[[123 119 110 112 113]
 [109 107 107 103 108]
 [116 115 111 110 112]
 [154 152 149 153 150]]
The bottom-left entry -> 154
Which number is the second entry from the end, reading row by row? 153
Which number is the entry directly above 154? 116
The entry just right of 111: 110
Which number is the entry in the top-left corner? 123
Which number is the entry just right of 123? 119
Which number is the top-right entry? 113
Which number is the second entry on the diagonal from the top-right corner? 103

[[132 116 105 104 144 106 105 107 141 143 105 106 105 123 105]
 [108 138 150 149 104 151 140 148 105 104 139 138 145 112 153]
 [107 140 134 153 106 139 149 127 110 108 133 146 146 127 141]
 [149 151 106 106 151 105 124 108 152 151 130 117 142 150 106]
 [107 104 128 143 133 124 109 108 120 123 105 152 104 106 131]
 [115 105 134 145 149 136 116 108 131 141 105 150 107 104 139]
 [103 115 153 126 106 152 113 127 106 104 117 124 103 107 152]
 [106 111 151 150 132 153 149 148 119 128 148 137 140 108 150]
 [149 149 128 129 128 124 149 152 141 137 149 110 150 149 114]
 [142 106 142 150 148 145 109 124 146 149 105 150 106 125 151]]
What is the smallest entry in the first column?
A: 103
The entry in the bottom-left corner is 142
The second entry on the main diagonal is 138
The entry in the top-left corner: 132
The entry in the top-right corner -> 105
The second entry on the diagonal from the top-right corner is 112
The third entry from the end, reading row by row is 106
The last entry, reading row by row: 151
The fifth-last entry, reading row by row is 105
What is the second entry in reading order?
A: 116
The entry just left of 112 is 145
The 4th entry in reading order is 104
What is the fifth entry, reading row by row?
A: 144
What is the largest entry in the last column?
A: 153
What is the 2nd entry from the end, reading row by row?
A: 125

Read these off the row that follows.
1) What is the largest entry?
2) What is the first entry from the left?
3) What is the 3rd smallest entry?
98	151	113	120	156	148
1) 156
2) 98
3) 120

Read these off the grid that follows. Counting starts at 1.
1) The entry at row 2, column 1?
2) The bottom-left entry?
3) The entry in row 3 and column 2?
4) The maximum?
5) The entry at row 3, column 1?
6) The entry at row 1, column 1?
7) The top-right entry?
8) The bottom entry of the column that holds the smallest entry?
[[122 138 133 134 131 120 126 118 146 115 136 132 136 119 123]
 [116 147 134 137 131 121 128 119 152 115 138 135 139 116 124]
 [126 131 128 122 120 142 134 142 112 145 119 125 124 133 133]
 [110 155 136 134 124 134 134 131 142 129 131 134 139 118 128]
 [136 119 128 119 120 137 128 136 109 141 120 121 121 134 130]
 [143 104 122 125 134 118 121 121 121 122 128 124 120 135 126]
 [129 130 132 118 115 145 132 143 108 148 117 121 124 132 132]
 [139 107 118 123 130 129 128 134 110 135 121 124 117 141 133]]
1) 116
2) 139
3) 131
4) 155
5) 126
6) 122
7) 123
8) 107

Read these off the row that follows.
1) Report the entry just right of the smallest entry.
2) Report the entry just left of 125.
[124 136 128 149 125 138 127 130]
1) 136
2) 149

data =
[[115 124 117 108 127]
 [106 119 118 113 122]
 [132 121 125 145 114]
 [113 121 117 111 124]
 [128 149 133 131 136]
 [130 148 128 122 137]
 [120 111 120 131 108]
 [120 134 118 107 130]
 [110 121 117 110 124]
 [126 148 132 129 137]
 [107 116 120 114 121]
 [132 146 137 137 136]
 [139 128 131 155 122]
 [124 112 120 135 106]]
The 5th-last entry, reading row by row is 124
Read off the last entry, reading row by row.
A: 106
Read off the entry directly below 146.
A: 128
The entry in the top-right corner is 127
The 1st entry in reading order -> 115
The fourth entry, reading row by row: 108
The third entry on the main diagonal -> 125
The entry just right of 125 -> 145
The smallest entry in the first column: 106
Read off the first entry in the row that holds the largest entry.
A: 139
Read off the 2nd-last entry, reading row by row.
A: 135
Read off the entry just left of the largest entry.
A: 131
Read off the entry directly above 126.
A: 110
Read off the last entry of the largest entry's row.
A: 122
The 2nd largest entry: 149

Read these off the grid that follows.
1) Give the entry in the bottom-right corner.
2) Give the first entry of the largest entry's row.
3) Give the entry directly above the centre entry.
4) Give the entry directly below the largest entry.
5) Give the entry in the top-right corner.
6) Give the 2nd entry on the diagonal from the top-right corner.
7) Give the entry directly below the smallest entry.
8) Give the smallest entry in the first row.
[[132 121 123 135 123 127 122 134 137 128 123 124 132]
 [130 120 121 127 124 124 124 128 132 123 118 122 129]
 [126 139 136 118 140 133 138 127 117 123 141 137 126]
 [128 110 116 126 112 116 121 121 126 135 103 115 120]
 [128 113 117 133 112 118 121 122 133 140 106 117 122]
 [131 121 123 138 120 125 119 132 138 135 120 122 132]
 [131 123 125 141 123 127 126 133 142 134 126 124 132]
 [128 146 139 130 144 140 137 134 130 120 152 139 136]
 [127 121 122 132 118 123 124 122 132 139 116 123 122]]
1) 122
2) 128
3) 121
4) 116
5) 132
6) 122
7) 106
8) 121

arr = [108, 146, 147, 111, 112, 107, 147, 107, 149, 148, 119, 108, 141, 145, 147]
The entry just left of 146 is 108
The entry just left of 149 is 107

Read these off the matrix that follows.
1) What is the entry in the bottom-left corner?
2) What is the bottom entry of the column that holds the largest entry?
3) What is the entry just left of the largest entry?
4) What is the entry in the top-right corner?
5) What is the 2nd entry on the diagonal from the top-right corner?
6) What is the entry directly above the centre entry?
7) What is the first entry on the main diagonal?
8) What is the last entry, reading row by row?
[[122 135 121 138 135 127 125 130 136 134 137 121 139]
 [130 111 119 127 119 126 156 124 127 132 118 146 128]
 [132 123 133 123 111 123 137 116 122 128 118 138 122]
 [125 129 120 134 147 136 129 139 144 138 133 123 137]
 [130 116 126 124 111 122 146 119 123 129 116 143 123]
 [128 123 119 130 147 139 137 140 143 137 130 128 133]
 [122 131 118 138 143 132 129 137 142 137 136 123 140]
 [131 149 140 137 127 126 112 119 127 130 141 117 134]
 [131 117 127 124 111 122 146 119 122 128 117 143 124]
 [126 142 129 139 135 128 119 128 136 134 139 119 138]
 [131 148 140 137 128 127 112 120 127 130 140 118 134]
 [123 129 117 137 142 132 131 135 142 137 134 124 139]
 [134 113 125 122 132 136 149 135 132 131 119 142 124]]
1) 134
2) 149
3) 126
4) 139
5) 146
6) 137
7) 122
8) 124

Read these off the grid that follows.
1) Give the entry just left of 139.
2) Give the last entry, reading row by row.
3) Give the first entry in the row that holds the smallest entry.
4) Give the 4th entry in reading order.
5) Give the 2nd entry, reading row by row.
6) Give the entry in the top-right corner.
7) Give the largest entry in the first row.
8) Give the second entry on the diagonal from the top-right corner.
array([[100, 114, 156, 155, 107, 104, 120, 155, 102, 143],
       [145, 151, 101, 101, 140, 134, 127, 101, 150, 103],
       [150, 113, 103, 102, 132, 139, 137, 112, 121, 132],
       [116, 111, 154, 153, 135, 101, 152, 154, 101, 155]])
1) 132
2) 155
3) 100
4) 155
5) 114
6) 143
7) 156
8) 150
